Below are the code and all the weights of a small trained network. Each question names an input and a target symbol and asks about switching units off, where a switched-off unit gives its printed mean instead of its output.

import numpy as np


def w(rows, s, z=0):
    codes = np.array(rows[::2]) - 128.0
    scale = np.full(codes.shape[1], s)
    scale[-1] = z or s
    return codes * scale


def softmax(a):
    e = np.exp(a - a.max(-1, keepdims=True))
    return e / e.sum(-1, keepdims=True)


def log_softmax(a):
    a = a - a.max(-1, keepdims=True)
    return a - np.log(np.exp(a).sum(-1, keepdims=True))


def net(x, mask):
    ids = ['ΓΔΠΣΨαβεζηθλμξτφ'.index(c) for c in x.split()]
    T = len(ids)
    res = E[ids] + P[:T]
    u = 0
    for l in range(3):
        r = res
        for j in range(3):
            rows = slice(3 * j, 3 * j + 3)
            q, k, v = (r @ M[l][rows].T for M in (Q, K, V))
            z = softmax(np.where(np.tri(T) > 0, q @ k.T / 3**0.5, -1e9)) @ v
            o = O[l][rows]
            res = res + np.where(mask[u + j], z, o[:, -1]) @ o[:, :-1]
        u += 3
    return log_softmax(res[-1] @ U[:, :-1].T + U[:, -1])


Q, K, V, O = {}, {}, {}, {}
E = w([
[146,63,253,144,161],'Γ',
[98,144,184,131,102],'Δ',
[101,95,126,184,155],'Π',
[105,74,141,171,137],'Σ',
[186,82,176,144,85],'Ψ',
[101,139,177,130,107],'α',
[91,132,99,94,90],'β',
[118,107,75,94,88],'ε',
[105,104,78,71,118],'ζ',
[135,98,62,76,150],'η',
[114,87,65,152,135],'θ',
[122,185,78,161,80],'λ',
[75,211,110,101,180],'μ',
[132,228,100,140,163],'ξ',
[175,203,121,44,118],'τ',
[172,152,58,112,136],'φ',
],0.024)
P = w([
[146,72,179,156,135],'0',
[136,82,162,154,137],'1',
[136,96,152,143,136],'2',
[123,105,132,136,133],'3',
[126,113,115,130,138],'4',
[115,119,97,120,134],'5',
[112,132,81,114,133],'6',
[112,138,60,104,133],'7',
[114,148,43,96,131],'8',
[106,160,24,90,128],'9',
[94,171,11,87,123],'10',
[90,191,1,88,113],'11',
],0.0071)
Q[0] = w([
[86,88,93,95,130],'L0H1',
[131,117,136,65,157],'L0H1',
[121,104,154,136,139],'L0H1',
[133,115,122,169,141],'L0H2',
[131,128,163,160,105],'L0H2',
[96,51,125,80,77],'L0H2',
[109,152,32,58,153],'L0H3',
[132,113,213,243,109],'L0H3',
[123,133,253,217,171],'L0H3',
],0.015)
K[0] = w([
[68,107,123,84,162],'L0H1',
[139,96,131,91,146],'L0H1',
[103,114,137,134,110],'L0H1',
[161,112,142,116,126],'L0H2',
[182,106,145,147,179],'L0H2',
[182,198,76,95,159],'L0H2',
[94,196,52,125,111],'L0H3',
[126,78,194,165,110],'L0H3',
[137,71,248,186,158],'L0H3',
],0.017)
V[0] = w([
[212,83,99,59,48],'L0H1',
[59,96,163,168,32],'L0H1',
[142,92,57,215,211],'L0H1',
[142,176,136,39,140],'L0H2',
[215,153,82,185,85],'L0H2',
[107,197,131,142,167],'L0H2',
[70,108,131,211,118],'L0H3',
[110,2,106,84,6],'L0H3',
[219,185,144,232,77],'L0H3',
],0.0063)
O[0] = w([
[148,167,159,202,96,217],'L0H1',
[158,185,61,97,87,142],'L0H1',
[88,113,163,40,72,123],'L0H1',
[155,27,235,140,134,251],'L0H2',
[171,112,70,162,80,138],'L0H2',
[172,134,172,154,114,144],'L0H2',
[145,253,62,219,101,68],'L0H3',
[1,198,4,46,136,124],'L0H3',
[236,133,41,159,12,70],'L0H3',
],0.005,0.0016)
Q[1] = w([
[207,150,162,94,91],'L1H1',
[180,128,89,15,169],'L1H1',
[177,158,84,157,130],'L1H1',
[239,250,188,153,215],'L1H2',
[106,167,72,153,184],'L1H2',
[95,111,164,203,81],'L1H2',
[139,99,153,100,74],'L1H3',
[167,167,128,96,161],'L1H3',
[128,97,127,158,154],'L1H3',
],0.012)
K[1] = w([
[202,56,161,93,52],'L1H1',
[197,9,27,131,140],'L1H1',
[199,187,94,130,123],'L1H1',
[173,237,215,112,128],'L1H2',
[127,170,94,151,172],'L1H2',
[47,116,163,184,61],'L1H2',
[127,125,181,140,107],'L1H3',
[96,103,148,166,171],'L1H3',
[101,170,100,117,145],'L1H3',
],0.012)
V[1] = w([
[108,125,134,51,76],'L1H1',
[48,104,201,150,76],'L1H1',
[137,34,124,168,146],'L1H1',
[207,192,167,39,210],'L1H2',
[197,190,96,143,214],'L1H2',
[121,80,79,191,187],'L1H2',
[202,172,101,83,97],'L1H3',
[167,225,164,49,126],'L1H3',
[166,85,70,116,254],'L1H3',
],0.0081)
O[1] = w([
[138,75,147,101,127,186],'L1H1',
[180,180,87,54,228,152],'L1H1',
[172,124,71,203,207,144],'L1H1',
[41,69,164,138,3,2],'L1H2',
[44,79,167,209,87,32],'L1H2',
[196,127,143,245,200,210],'L1H2',
[75,107,172,64,97,130],'L1H3',
[128,173,71,10,64,82],'L1H3',
[49,78,153,168,22,104],'L1H3',
],0.0065,0.0024)
Q[2] = w([
[51,189,34,119,174],'L2H1',
[66,108,140,53,73],'L2H1',
[156,92,64,20,186],'L2H1',
[214,17,180,105,169],'L2H2',
[120,210,132,254,76],'L2H2',
[231,112,58,152,70],'L2H2',
[38,46,32,35,137],'L2H3',
[215,29,213,125,71],'L2H3',
[213,144,100,62,202],'L2H3',
],0.0074)
K[2] = w([
[96,191,77,121,139],'L2H1',
[112,131,130,93,98],'L2H1',
[194,148,116,84,133],'L2H1',
[63,154,159,110,84],'L2H2',
[153,87,127,134,135],'L2H2',
[149,158,59,149,54],'L2H2',
[108,56,98,120,129],'L2H3',
[110,149,249,149,51],'L2H3',
[85,152,133,91,160],'L2H3',
],0.013)
V[2] = w([
[232,216,108,72,133],'L2H1',
[71,171,57,178,189],'L2H1',
[169,105,154,162,178],'L2H1',
[118,172,86,161,63],'L2H2',
[59,176,146,119,97],'L2H2',
[120,89,134,126,102],'L2H2',
[254,72,100,77,97],'L2H3',
[71,50,161,136,119],'L2H3',
[152,67,154,105,219],'L2H3',
],0.006)
O[2] = w([
[67,24,222,215,88,254],'L2H1',
[133,15,165,52,16,203],'L2H1',
[22,139,167,8,33,171],'L2H1',
[68,24,91,197,42,127],'L2H2',
[22,214,150,233,81,120],'L2H2',
[66,167,47,86,95,128],'L2H2',
[104,75,2,85,100,132],'L2H3',
[123,17,175,101,224,144],'L2H3',
[2,107,208,186,58,197],'L2H3',
],0.0028,0.0023)
U = w([
[124,185,66,161,96,126],'Γ',
[152,101,203,128,191,102],'Δ',
[120,123,120,138,145,81],'Π',
[98,149,70,208,219,231],'Σ',
[115,149,33,81,149,26],'Ψ',
[145,247,126,80,176,203],'α',
[243,115,135,137,118,138],'β',
[74,127,98,92,180,101],'ε',
[119,130,122,138,141,112],'ζ',
[57,57,123,138,150,63],'η',
[141,88,97,131,135,128],'θ',
[184,74,113,78,174,2],'λ',
[39,151,150,162,148,119],'μ',
[123,137,167,200,109,187],'ξ',
[124,99,164,92,81,193],'τ',
[114,67,78,172,80,126],'φ',
],0.011,0.0043)

Each question gives the input, a string of symbols that net reads in full, and the target symbol t.
The units are the heads (3 rows each of Q, K, V and O). Each row of codes is followed by its name. A weight is (code - 128) times the scale printed after its matrix; where a second scale follows, it is the last column's (O and U).
mask holds one flag per head, layer by layer. A switched-off head (its flag False) gives its mean, the last column of its rows in O, instead of its output. The means were averaged over made-up inputs and are rounded, as every weight is.
A unit's drop is (log p(t) with every unit on - log p(t) with that unit switched off) / (log p(t) with every unit on - log p(t) with every unit switched off).
The circuit of an input: a set's keep is (log p(t) with only the set's units on - log p(t) with every unit switched off) / (log p(t) with every unit on - log p(t) with every unit switched off). Starting from all 9 units, units are removed one at a time, each time the one whose removal leaves the highest keep (on an exact tie, the one counted first), for as long as the keep stays at least 0.8.
units of the circuit, in order: the units of the circuit, biggest drop first
most important unit: the unit with the biggest drop
heads that matter: for each layer, one digit per head in row order, 1 if its drop is at least 0.15 and else 0, layers parted by /
input Π Σ ξ Σ ε Σ Σ η ζ ξ ε, target β: heads that matter : 001 / 000 / 000
input Σ θ Σ ε ζ Ψ β Σ ε η ζ, target η: most important unit : L0H3
input μ ζ λ Δ Σ ξ ζ, target β: heads that matter : 001 / 000 / 000
input ε β λ Σ τ Σ θ, target λ: heads that matter : 011 / 010 / 001
input Δ ε ξ φ Σ η τ α Δ η, target η: heads that matter : 001 / 000 / 000
input η Σ ε β θ Γ Σ Σ Σ τ ζ, target λ: units of the circuit, in order : (L0H3; L1H2; L0H2)
input Δ τ α Σ Σ τ Π λ Π ζ ξ β, target β: heads that matter : 001 / 010 / 000
input η Γ Γ μ Ψ Δ λ ε ξ Γ θ ζ, target Σ: heads that matter : 100 / 110 / 000
input Δ Σ α Γ τ β, target λ: units of the circuit, in order : (L0H3; L0H2; L1H2)
input α β α ε μ λ τ Ψ μ β, target Δ: units of the circuit, in order : (L0H3; L0H2)
input ζ θ τ ε β φ η β θ ζ, target Σ: units of the circuit, in order : (L1H2; L1H1)
input Σ ε Γ τ, target τ: heads that matter : 001 / 010 / 000
input φ Σ Ψ Σ Δ ε, target Ψ: units of the circuit, in order : (L0H3; L1H2)
input Δ μ Γ η, target Δ: units of the circuit, in order : (L0H3; L0H2)
input θ Γ Π ζ ζ η τ φ, target φ: units of the circuit, in order : (L1H2)
input θ α ε τ θ ε Σ μ τ Δ ε, target λ: heads that matter : 011 / 010 / 000
input ε φ ξ ξ, target ξ: heads that matter : 001 / 010 / 000
input Σ Σ φ ε μ Σ Ψ μ Ψ ε α, target α: units of the circuit, in order : (L1H2; L1H1)
input ζ ζ ξ ζ Δ ξ Ψ ζ, target β: units of the circuit, in order : (L0H3; L0H2)
input Γ Σ Σ Σ, target Σ: most important unit : L1H3
input ξ ε Σ Δ ε, target Ψ: heads that matter : 001 / 010 / 001
input λ Π ε Σ ξ Δ φ ξ Π μ θ, target Δ: heads that matter : 001 / 010 / 001
input η β τ Γ α Π ζ Γ θ τ Δ, target α: units of the circuit, in order : (L2H2; L1H1)
input θ ε μ Σ η, target Δ: units of the circuit, in order : (L0H3; L2H3; L1H2)
